Below are the code and all the weights of a small trained network. Each question names an input and a class and asks about switching units off, where a switched-off unit gives its printed mean instead of its output.

import numpy as np


def w(rows, s, z=0):
    codes = np.array(rows[::2]) - 128.0
    scale = np.full(codes.shape[1], s)
    scale[-1] = z or s
    return codes * scale


def f(y):
    return np.maximum(y, 0)


def log_softmax(a):
    a = a - a.max(-1, keepdims=True)
    return a - np.log(np.exp(a).sum(-1, keepdims=True))


def net(x, mask):
    res = np.array(x, float).reshape(1, 5) / 4 @ E
    y = f(res @ A[0][:, :-1].T + A[0][:, -1])
    res = res + np.where(mask, y, B[0][:, -1]) @ B[0][:, :-1]
    return log_softmax(res[-1] @ U[:, :-1].T + U[:, -1])


A, B = {}, {}
E = w([
[151,150,161,24,133,118,75],'x0',
[105,27,61,91,74,45,71],'x1',
[252,196,89,165,88,116,168],'x2',
[72,173,160,129,73,96,105],'x3',
[90,113,203,92,203,55,227],'x4',
],0.012)
A[0] = w([
[25,62,151,121,192,216,76,74],'n0',
[69,112,127,243,147,166,137,80],'n1',
[162,167,177,16,156,158,61,22],'n2',
[195,20,115,105,235,243,114,58],'n3',
[126,139,87,145,91,229,44,1],'n4',
[37,201,212,146,8,128,100,55],'n5',
[118,216,185,152,187,233,128,27],'n6',
],0.011,0.0066)
B[0] = w([
[225,139,131,121,93,119,158,250],'n0',
[118,85,142,152,154,243,103,214],'n1',
[115,65,125,212,138,250,152,201],'n2',
[60,199,80,139,171,68,90,229],'n3',
[139,97,189,94,165,100,185,229],'n4',
[109,167,61,136,210,89,103,220],'n5',
[147,78,110,87,92,66,104,238],'n6',
],0.018,0.012)
U = w([
[123,194,70,137,197,119,94,42],'0',
[126,4,81,82,65,88,55,96],'1',
[114,117,247,96,200,106,197,173],'2',
[244,199,122,151,98,152,123,254],'3',
[88,94,106,170,105,210,118,114],'4',
[157,182,169,122,106,153,67,215],'5',
[128,210,206,131,64,158,127,53],'6',
],0.013,0.0086)

Each question gives the input, the list of numbers given to net, and the class t.
The units are the neurons (one row each of A and B). Each row of codes is followed by its name. A weight is (code - 128) times the scale printed after its matrix; where a second scale follows, it is the last column's (A, B and U).
mask holds one flag per neuron, in row order. A switched-off neuron (its flag False) gives its mean, the last column of its row in B, instead of its output. The means were averaged over made-up inputs and are rounded, as every weight is.
A unit's drop is (log p(t) with every unit on - log p(t) with that unit switched off) / (log p(t) with every unit on - log p(t) with every unit switched off).
The circuit of an input: a set's keep is (log p(t) with only the set's units on - log p(t) with every unit switched off) / (log p(t) with every unit on - log p(t) with every unit switched off). Starting from all 7 units, units are removed one at a time, each time the one whose removal leaves the highest keep (on an exact tie, the one counted first), for as long as the keep stays at least 0.8.
circuit, biggest first: the units of the circuit, biggest drop first
unit that matters most: the unit with the biggest drop
k most important neurons: the k neurons with the biggest drops, biggest first
drop when u is switched off: that unit's drop, to one decimal
input [-8,-4,0,3,6], class 4: 2 most important neurons => (n1, n4)
input [-6,-5,-6,5,-4], class 3: circuit, biggest first => (n0)
input [-4,-6,7,1,-7], class 2: 2 most important neurons => (n4, n0)
input [1,-8,-3,-7,8], class 1: 2 most important neurons => (n6, n5)
input [-5,3,0,4,-2], class 4: 2 most important neurons => (n3, n6)
input [6,-3,3,-7,5], class 0: 2 most important neurons => (n3, n4)
input [-7,-6,6,-6,-2], class 4: 3 most important neurons => (n1, n0, n5)
input [-1,-4,0,3,-1], class 1: 2 most important neurons => (n6, n3)
input [-2,1,-4,2,-5], class 2: 2 most important neurons => (n4, n6)
input [7,-4,-1,-5,-2], class 4: 2 most important neurons => (n2, n5)
input [-8,-7,-3,-8,-6], class 0: 2 most important neurons => (n3, n2)
input [0,2,3,-5,-7], class 2: 2 most important neurons => (n4, n5)
input [-8,6,-7,-5,1], class 4: 2 most important neurons => (n1, n6)
input [-1,-3,-5,2,-4], class 3: unit that matters most => n0
input [-2,3,3,-5,-1], class 0: 2 most important neurons => (n0, n6)
input [4,-4,1,3,4], class 1: circuit, biggest first => (n6, n4)
input [-3,0,1,-5,-5], class 0: drop when n5 is switched off => -0.1
input [6,5,-4,2,-2], class 4: drop when n2 is switched off => 0.8
input [3,2,0,6,-1], class 0: drop when n1 is switched off => 0.0
input [6,-6,-5,8,-3], class 0: unit that matters most => n5
